[[130 142 143 108 127 131 117 121 123]
 [130 141 131 135 127 129 116 124 136]
 [138 134 146 140 136 130 117 113 122]
 [115 122 149 118 140 130 128 138 115]
 [114 140 116 144 127 128 141 141 131]
 [142 133 117 138 138 140 112 127 122]
 [123 124 105 130 129 141 109 128 136]
 [121 106 117 143 134 135 118 130 131]
 [125 147 124 116 128 110 122 122 114]
 [128 134 147 140 112 123 119 130 131]
 [127 115 120 143 126 130 135 146 132]] gives 123

[[125 118 127 129 116 133 120 115 126 121 119 130]
 [120 108 152 140 117 129 140 151 130 113 137 147]
 [108 126 112 101 132 104 113 136 142 117 111 107]
 [150 137 128 132 133 145 124 123 137 145 133 132]
 [138 111 137 133  98 146 104 130 147 116 105 136]] gives 130

[[144 124 146 116 135 129 133 142]
 [126 125 136 142 132 134 127 134]
 [131 130 125 139 123 151 131 132]
 [137 115 145 103 128 110 128 144]
 [113 137 116 127 116 130 122 127]
 [127 133 136 127 134 127 131 130]
 [125 131 129 136 129 140 122 130]
 [135 126 131 133 124 153 122 139]
 [144 117 131 112 126 148 122 135]
 [135 122 137 115 134 142 134 141]
 [143 110 145 109 137 121 131 139]] gives 142

[[130 128 129 128 133 140 128 128 135 127 134 129]
 [145 136 129 128 139 128 130 128 127 129 132 155]
 [128 154 128 144 128 150 130 129 128 128 131 128]
 [140 129 128 128 141 133 128 128 133 128 136 144]
 [129 127 131 129 129 144 128 128 135 127 133 128]
 [139 130 129 134 143 128 129 128 128 128 132 137]] gives 129

[[132 125 135 151 127 126 132]
 [148 133 127 151 139 123 117]
 [134 119 125 151 125 134 129]
 [130 132 131 151 135 119 134]
 [151 124 130 151 149 120 110]
 [134 131 131 151 101 112 137]
 [142 141 132 151 130 120 140]
 [125 140 128 151 124 121 139]
 [135 145 136 151 124 123 129]
 [121 136 116 151 124 127 147]
 [154 126 130 151 149 118 116]] gives 132

[[126 123 123 127 127 129 128 130 125 131 125]
 [127 128 137 133 127 122 126 125 131 124 129]
 [123 150 129 134 139 133 128 115 145 117 151]
 [124 120 135 124 125 132 127 133 123 136 124]
 [133 143 121 147 130 109 127 112 147 105 139]
 [112 123 131 134 106 127 134 129 139 127 156]
 [116 129 132 136 112 131 131 129 137 128 144]
 [121 115 124 117 124 136 128 137 117 143 121]
 [122 119 128 122 127 133 127 135 121 137 122]] gives 125

[[132 135 118 137 135 125 124 131 121]
 [114 123 124 123 122 126 126 123 123]
 [128 125 131 123 127 132 130 145 130]
 [137 142 115 145 139 122 122 131 121]
 [133 126 120 124 120 124 127 121 127]
 [130 124 134 119  99 121 126 135 122]] gives 121

[[130 125 102 123 142 120 131 144 124 130 139]
 [152 110 124 154 122 134 123 142 148 146 126]
 [110 108 127 113 108 118 153 148 128 141 130]
 [142 131 122 126 118 112 127 118 155 126 108]
 [130 123 116 103 128 124 100 132 134 128 129]
 [117 131 110 111 123 119 122 124 123 140 108]
 [133 142 133 117 125 116 125 121 125 121 134]
 [133 130 138 122 147 121 143 140 127 131 121]
 [127 133 118 134 136 114 142 126 149 149 143]] gives 139

[[144 149 136 134 132 132 132 127 142 134]
 [125 123 121 134 126 128 124 112 123 131]
 [127 129 142 117 116 116 120 129 132 135]
 [137 135 129 135 141 130 129 121 115 130]
 [131 134 127 133 139 130 116 129 137 131]
 [117 123 130 129 125 135 124 121 135 120]
 [129 133 116 135 127 125 138 109 145 131]
 [130 132 132 135 132 130 125 123 137 123]
 [126 124 118 132 123 127 128 154 112 125]
 [111 119 136 134 117 128 131 122 126 126]
 [138 122 124 126 113 123 141 153 139 126]] gives 134
---
[[122 149 141 104 151 107]
 [126 150 145 103 153 106]
 [143 126 108 108 134 131]]: 107

[[ 98 106 101 111 135 117]
 [117 136 108 139 115 126]
 [136 110 135 100 119 134]]: 117

[[137 113 134 123 137 139]
 [146 112 111 125 150 128]
 [109 128 143 139 102 140]]: 139

[[142 128 124 133 137 148]
 [151 130 129 131 140 136]
 [133 125 134 123 133 135]]: 148

[[138 141 120 124 123 128 121]
 [139 120 125 106 131 146 126]
 [132 129 131 125 134 116 130]]: 121

[[107 123 100 133]
 [130 130 115 109]
 [152 136 133 101]]: 133

[[127 129 139 107]
 [127 116 135 144]
 [135 125 152 120]]: 107

[[107 121 110 143]
 [121 119 127 137]
 [137 107 142 123]]: 143

[[142 146 124 128 123 121 132]
 [138 148 112 132 136 111 126]
 [129 110 133 138 128 151 116]]: 132

[[131 127 124 135 120]
 [126 103 149 113 128]
 [130 132 127 129 127]]: 120
---
[[125 145 133 129 156 100 139]
 [108 129 129 106 143 155 121]
 [134 154 145 113 100 112 143]] ⇒ 139

[[121 154 125 121 103 147 112]
 [144 106 122 135 145 109 148]
 [114 123 149 117 155 142 117]] ⇒ 112

[[103 118 156 114 146 118 126]
 [ 99 113 118 138 121 151 105]
 [138  99 130 102 117  98 129]] ⇒ 126

[[116 133 103 149 103 117]
 [102 134 126 113 108 152]
 [129 153 118 123 129 156]] ⇒ 117

[[119 115 124 143]
 [131 106 132 152]
 [117 146 101 120]] ⇒ 143

[[135 152 120 125 108]
 [134 154 120 122 112]
 [120 141 154 124 141]] ⇒ 108

[[145 125 157 112 108 117 101]
 [149 102 156 102 109 140 114]
 [121 144 106 157 132 104 153]] ⇒ 101

[[141 133 142 142 149]
 [104 154 100 135 139]
 [156 100 124 109 127]] ⇒ 149
